Below are the code and all the weights of a small trained network. Each question names an input and a target symbol and asks about switching units off, where a switched-off unit gives its printed mean instead of its output.

import numpy as np


def w(rows, s, z=0):
    codes = np.array(rows[::2]) - 128.0
    scale = np.full(codes.shape[1], s)
    scale[-1] = z or s
    return codes * scale


def f(y):
    return y / 2 * (1 + np.tanh(0.7978845608 * (y + 0.044715 * y**3)))


def softmax(a):
    e = np.exp(a - a.max(-1, keepdims=True))
    return e / e.sum(-1, keepdims=True)


def log_softmax(a):
    a = a - a.max(-1, keepdims=True)
    return a - np.log(np.exp(a).sum(-1, keepdims=True))


def net(x, mask):
    ids = ['αβηλξψω'.index(c) for c in x.split()]
    T = len(ids)
    res = E[ids] + P[:T]
    u = 0
    for l in range(2):
        r = res
        for j in range(2):
            rows = slice(3 * j, 3 * j + 3)
            q, k, v = (r @ M[l][rows].T for M in (Q, K, V))
            z = softmax(np.where(np.tri(T) > 0, q @ k.T / 3**0.5, -1e9)) @ v
            o = O[l][rows]
            res = res + np.where(mask[u + j], z, o[:, -1]) @ o[:, :-1]
        u += 2
        y = f(res @ A[l][:, :-1].T + A[l][:, -1])
        res = res + np.where(mask[u : u + 4], y, B[l][:, -1]) @ B[l][:, :-1]
        u += 4
    return log_softmax(res[-1] @ U[:, :-1].T + U[:, -1])


Q, K, V, O, A, B = {}, {}, {}, {}, {}, {}
E = w([
[197,102,169],'α',
[139,123,8],'β',
[192,103,139],'η',
[76,169,5],'λ',
[197,84,41],'ξ',
[196,99,114],'ψ',
[244,56,98],'ω',
],0.011)
P = w([
[80,124,103],'0',
[139,174,231],'1',
[97,108,121],'2',
[153,159,90],'3',
[176,181,207],'4',
[104,90,110],'5',
[190,147,55],'6',
[218,186,205],'7',
[112,69,101],'8',
[228,136,23],'9',
[250,197,188],'10',
[107,63,90],'11',
],0.017)
Q[0] = w([
[113,57,107],'0.h1',
[125,131,115],'0.h1',
[158,145,92],'0.h1',
[221,253,138],'0.h2',
[95,175,171],'0.h2',
[130,195,109],'0.h2',
],0.036)
K[0] = w([
[83,87,185],'0.h1',
[142,130,134],'0.h1',
[177,90,123],'0.h1',
[253,239,79],'0.h2',
[132,179,177],'0.h2',
[131,212,91],'0.h2',
],0.028)
V[0] = w([
[182,64,159],'0.h1',
[127,133,131],'0.h1',
[56,222,93],'0.h1',
[130,175,65],'0.h2',
[38,10,162],'0.h2',
[192,201,139],'0.h2',
],0.012)
O[0] = w([
[97,219,77,203],'0.h1',
[132,126,127,124],'0.h1',
[174,25,182,22],'0.h1',
[100,56,130,182],'0.h2',
[69,251,106,2],'0.h2',
[194,67,154,185],'0.h2',
],0.013,0.0087)
A[0] = w([
[182,99,97,27],'0.n1',
[193,99,185,134],'0.n2',
[169,201,189,210],'0.n3',
[225,254,242,2],'0.n4',
],0.0099,0.0038)
B[0] = w([
[2,57,175,220],'0.n1',
[56,191,39,251],'0.n2',
[66,51,225,150],'0.n3',
[154,55,70,158],'0.n4',
],0.0098,0.016)
Q[1] = w([
[249,217,199],'1.h1',
[61,34,116],'1.h1',
[78,75,107],'1.h1',
[84,152,124],'1.h2',
[48,135,169],'1.h2',
[60,168,14],'1.h2',
],0.016)
K[1] = w([
[119,2,152],'1.h1',
[36,227,167],'1.h1',
[102,206,131],'1.h1',
[128,107,128],'1.h2',
[80,103,119],'1.h2',
[190,109,40],'1.h2',
],0.016)
V[1] = w([
[176,89,78],'1.h1',
[107,89,135],'1.h1',
[149,181,125],'1.h1',
[149,150,180],'1.h2',
[206,79,2],'1.h2',
[79,171,122],'1.h2',
],0.0072)
O[1] = w([
[137,196,138,108],'1.h1',
[108,206,129,112],'1.h1',
[158,1,127,150],'1.h1',
[77,189,98,43],'1.h2',
[189,88,211,249],'1.h2',
[100,228,108,105],'1.h2',
],0.0073,0.017)
A[1] = w([
[174,93,160,101],'1.n1',
[190,170,60,2],'1.n2',
[76,126,252,203],'1.n3',
[45,85,133,33],'1.n4',
],0.018,0.0055)
B[1] = w([
[98,151,167,224],'1.n1',
[230,12,145,142],'1.n2',
[20,52,190,152],'1.n3',
[154,231,94,250],'1.n4',
],0.012,0.024)
U = w([
[118,109,58,158],'α',
[88,156,145,114],'β',
[187,182,143,215],'η',
[85,197,82,2],'λ',
[110,74,159,98],'ξ',
[137,187,159,188],'ψ',
[190,5,142,126],'ω',
],0.015,0.0098)

Each question gives the input, a string of symbols that net reads in full, and the target symbol t.
The units are the heads (3 rows each of Q, K, V and O) and the neurons (one row each of A and B). Each row of codes is followed by its name. A weight is (code - 128) times the scale printed after its matrix; where a second scale follows, it is the last column's (O, A, B and U).
mask holds one flag per unit, layer by layer, with each layer's heads first. A switched-off unit (its flag False) gives its mean, the last column of its rows in O or B, instead of its output. The means were averaged over made-up inputs and are rounded, as every weight is.
A unit's drop is (log p(t) with every unit on - log p(t) with that unit switched off) / (log p(t) with every unit on - log p(t) with every unit switched off).
The circuit of an input: a set's keep is (log p(t) with only the set's units on - log p(t) with every unit switched off) / (log p(t) with every unit on - log p(t) with every unit switched off). Starting from all 12 units, units are removed one at a time, each time the one whose removal leaves the highest keep (on an exact tie, the one counted first), for as long as the keep stays at least 0.8.
circuit, biggest first: the units of the circuit, biggest drop first
most important unit: the unit with the biggest drop
top k neurons: the k neurons with the biggest drops, biggest first
top k neurons in layer l: the k neurons of layer l with the biggest drops, biggest first
input ω ω β ψ η ω β ψ, target β: top 2 neurons => 1.n4, 0.n2
input ψ β ξ α, target α: top 2 neurons => 0.n2, 1.n1
input α ω α α α, target α: most important unit => 0.n3
input β β β η λ ψ ξ ω ω ξ ξ, target ξ: circuit, biggest first => 0.n1, 0.h2, 1.n1, 1.n3
input ω ψ η α ω, target α: circuit, biggest first => 0.n4, 0.h2, 1.h2
input ω λ α ψ ξ β ξ ξ, target ξ: circuit, biggest first => 0.n1, 0.h2, 1.n3, 1.n1
input ω ω λ λ α, target λ: top 3 neurons in layer 0 => 0.n2, 0.n1, 0.n3
input ψ ψ ω ξ β ω ξ β, target ξ: circuit, biggest first => 0.n1, 1.n1, 0.h2, 1.n3
input ω β λ ξ η α ω ψ ω β, target ω: top 2 neurons in layer 0 => 0.n2, 0.n3
input η α β η ψ λ ξ, target η: top 3 neurons => 1.n4, 0.n1, 0.n3
input ω ω λ α η η β ψ, target β: top 2 neurons in layer 0 => 0.n1, 0.n2
input ψ η λ α α ω ω ψ η, target β: circuit, biggest first => 0.h2, 0.n2, 1.n3
input λ ψ η α ξ, target α: top 2 neurons in layer 0 => 0.n1, 0.n4
input ω λ β α λ λ λ β, target λ: top 2 neurons in layer 0 => 0.n2, 0.n1
input α λ α ξ α ω ξ β ψ α ω, target α: top 2 neurons => 0.n1, 1.n4
input ω ψ ψ λ ψ, target λ: most important unit => 0.n2
input η β ξ ω ω ψ η ξ ξ ξ ξ ω, target η: circuit, biggest first => 0.n1, 0.h2, 1.n2
input ψ λ ψ ω, target ω: top 2 neurons => 1.n4, 0.n3
input η α η α β λ λ ω ψ ψ, target ω: top 2 neurons => 0.n2, 0.n3
input α β ω β η η, target β: top 2 neurons in layer 0 => 0.n4, 0.n2
input ω α α α ψ β ω ξ α β ξ, target β: top 3 neurons => 0.n1, 1.n4, 1.n3
input λ β ψ λ ω ξ, target ω: most important unit => 1.n4
input ψ ω α β ψ ω ξ η, target ξ: top 3 neurons => 1.n3, 0.n1, 1.n1
input β α λ ω ω η β β, target β: top 4 neurons => 1.n4, 0.n1, 1.n3, 1.n1
